Below is a small trained network, with its code and all its weights. Each question gives an input and a class and asks what happens when units are switched off, that is, made to give their printed mean instead of their output.

import numpy as np


def w(rows, s, z=0):
    codes = np.array(rows[::2]) - 128.0
    scale = np.full(codes.shape[1], s)
    scale[-1] = z or s
    return codes * scale


def f(y):
    return y / 2 * (1 + np.tanh(0.7978845608 * (y + 0.044715 * y**3)))


def log_softmax(a):
    a = a - a.max(-1, keepdims=True)
    return a - np.log(np.exp(a).sum(-1, keepdims=True))


def net(x, mask):
    res = np.array(x, float).reshape(1, 3) / 4 @ E
    y = f(res @ A[0][:, :-1].T + A[0][:, -1])
    res = res + np.where(mask, y, B[0][:, -1]) @ B[0][:, :-1]
    return log_softmax(res[-1] @ U[:, :-1].T + U[:, -1])


A, B = {}, {}
E = w([
[67,45,223,86,27,23],'x0',
[38,235,227,24,164,184],'x1',
[35,66,2,33,58,211],'x2',
],0.0051)
A[0] = w([
[216,210,22,184,243,231,135],'n1',
[45,87,19,62,81,221,92],'n2',
[33,68,39,44,50,169,29],'n3',
[23,236,231,33,182,186,22],'n4',
[195,167,255,211,158,53,79],'n5',
[69,47,195,101,38,24,83],'n6',
[48,227,219,32,172,177,39],'n7',
[203,166,241,197,178,61,100],'n8',
[212,200,237,226,187,51,63],'n9',
[43,74,37,37,43,181,62],'n10',
[201,188,218,211,208,63,101],'n11',
[208,215,36,186,232,242,155],'n12',
[70,40,202,98,30,12,89],'n13',
[104,119,17,83,128,224,131],'n14',
[50,78,50,38,43,175,62],'n15',
[207,184,239,210,169,54,86],'n16',
[214,28,44,233,66,60,25],'n17',
[73,55,168,74,33,19,112],'n18',
[190,32,40,223,66,45,42],'n19',
[146,209,225,114,180,91,4],'n20',
[42,236,228,24,172,183,25],'n21',
[221,31,23,230,107,89,54],'n22',
[217,33,68,223,112,73,60],'n23',
[68,47,206,91,34,22,71],'n24',
],0.005,0.002)
B[0] = w([
[14,240,248,60,248,52,252],'n1',
[204,50,75,11,230,107,208],'n2',
[179,29,53,33,160,179,190],'n3',
[27,16,191,199,10,253,215],'n4',
[211,19,32,3,203,135,212],'n5',
[56,219,221,106,228,79,198],'n6',
[33,34,194,220,31,236,202],'n7',
[215,20,31,19,161,164,210],'n8',
[195,13,39,5,174,198,223],'n9',
[213,22,36,20,183,169,199],'n10',
[170,55,93,32,172,128,215],'n11',
[18,246,246,90,247,52,253],'n12',
[72,220,222,66,251,30,211],'n13',
[181,117,106,19,241,65,195],'n14',
[194,29,32,28,119,177,190],'n15',
[206,21,57,18,178,145,214],'n16',
[14,7,224,205,34,248,214],'n17',
[115,182,171,62,242,56,199],'n18',
[17,53,225,172,89,236,211],'n19',
[112,8,71,62,83,237,161],'n20',
[25,20,204,221,19,251,210],'n21',
[13,49,251,208,61,253,214],'n22',
[56,73,189,130,124,212,201],'n23',
[44,246,226,98,242,61,202],'n24',
],0.0046,0.0048)
U = w([
[230,4,30,1,145,158,53],'0',
[15,19,220,227,37,250,61],'1',
[42,230,222,82,242,51,118],'2',
[188,203,114,154,109,45,249],'3',
[236,170,24,246,24,31,1],'4',
[233,175,16,234,3,35,1],'5',
],0.005,0.0044)

Each question gives the input, the list of numbers given to net, and the class t.
The units are the neurons (one row each of A and B). Each row of codes is followed by its name. A weight is (code - 128) times the scale printed after its matrix; where a second scale follows, it is the last column's (A, B and U).
mask holds one flag per neuron, in row order. A switched-off neuron (its flag False) gives its mean, the last column of its row in B, instead of its output. The means were averaged over made-up inputs and are rounded, as every weight is.
A unit's drop is (log p(t) with every unit on - log p(t) with that unit switched off) / (log p(t) with every unit on - log p(t) with every unit switched off).
The circuit of an input: a set's keep is (log p(t) with only the set's units on - log p(t) with every unit switched off) / (log p(t) with every unit on - log p(t) with every unit switched off). Starting from the 12 units with the biggest drops (on a tie, the unit counted first), units are removed one at a time, each time the one whose removal leaves the highest keep (on an exact tie, the one counted first), for as long as the keep stays at least 0.8.
circuit, biggest first: the units of the circuit, biggest drop first
top k neurons: the k neurons with the biggest drops, biggest first
drop of u: that unit's drop, to one decimal
input [-6,-4,5], class 2: circuit, biggest first	n1; n12
input [-7,-8,7], class 1: top 3 neurons	n22; n17; n19
input [-4,-2,-6], class 0: top neuron	n9
input [-4,-5,-2], class 1: circuit, biggest first	n22; n17
input [-8,-7,7], class 2: top 2 neurons	n1; n12
input [-8,-3,-8], class 0: top 2 neurons	n9; n8
input [8,-7,2], class 2: top 3 neurons	n13; n24; n18
input [7,-6,-5], class 2: top 4 neurons	n13; n24; n6; n18
input [6,-5,-1], class 2: top 2 neurons	n13; n24
input [6,6,7], class 0: top 4 neurons	n10; n15; n3; n2
input [-8,-5,7], class 2: top 2 neurons	n1; n12
input [5,-4,0], class 2: drop of n10	0.0
input [-1,-2,2], class 3: drop of n16	0.1
input [2,3,1], class 3: drop of n22	0.3
input [6,8,0], class 1: circuit, biggest first	n4
input [3,1,-4], class 0: drop of n15	-0.1
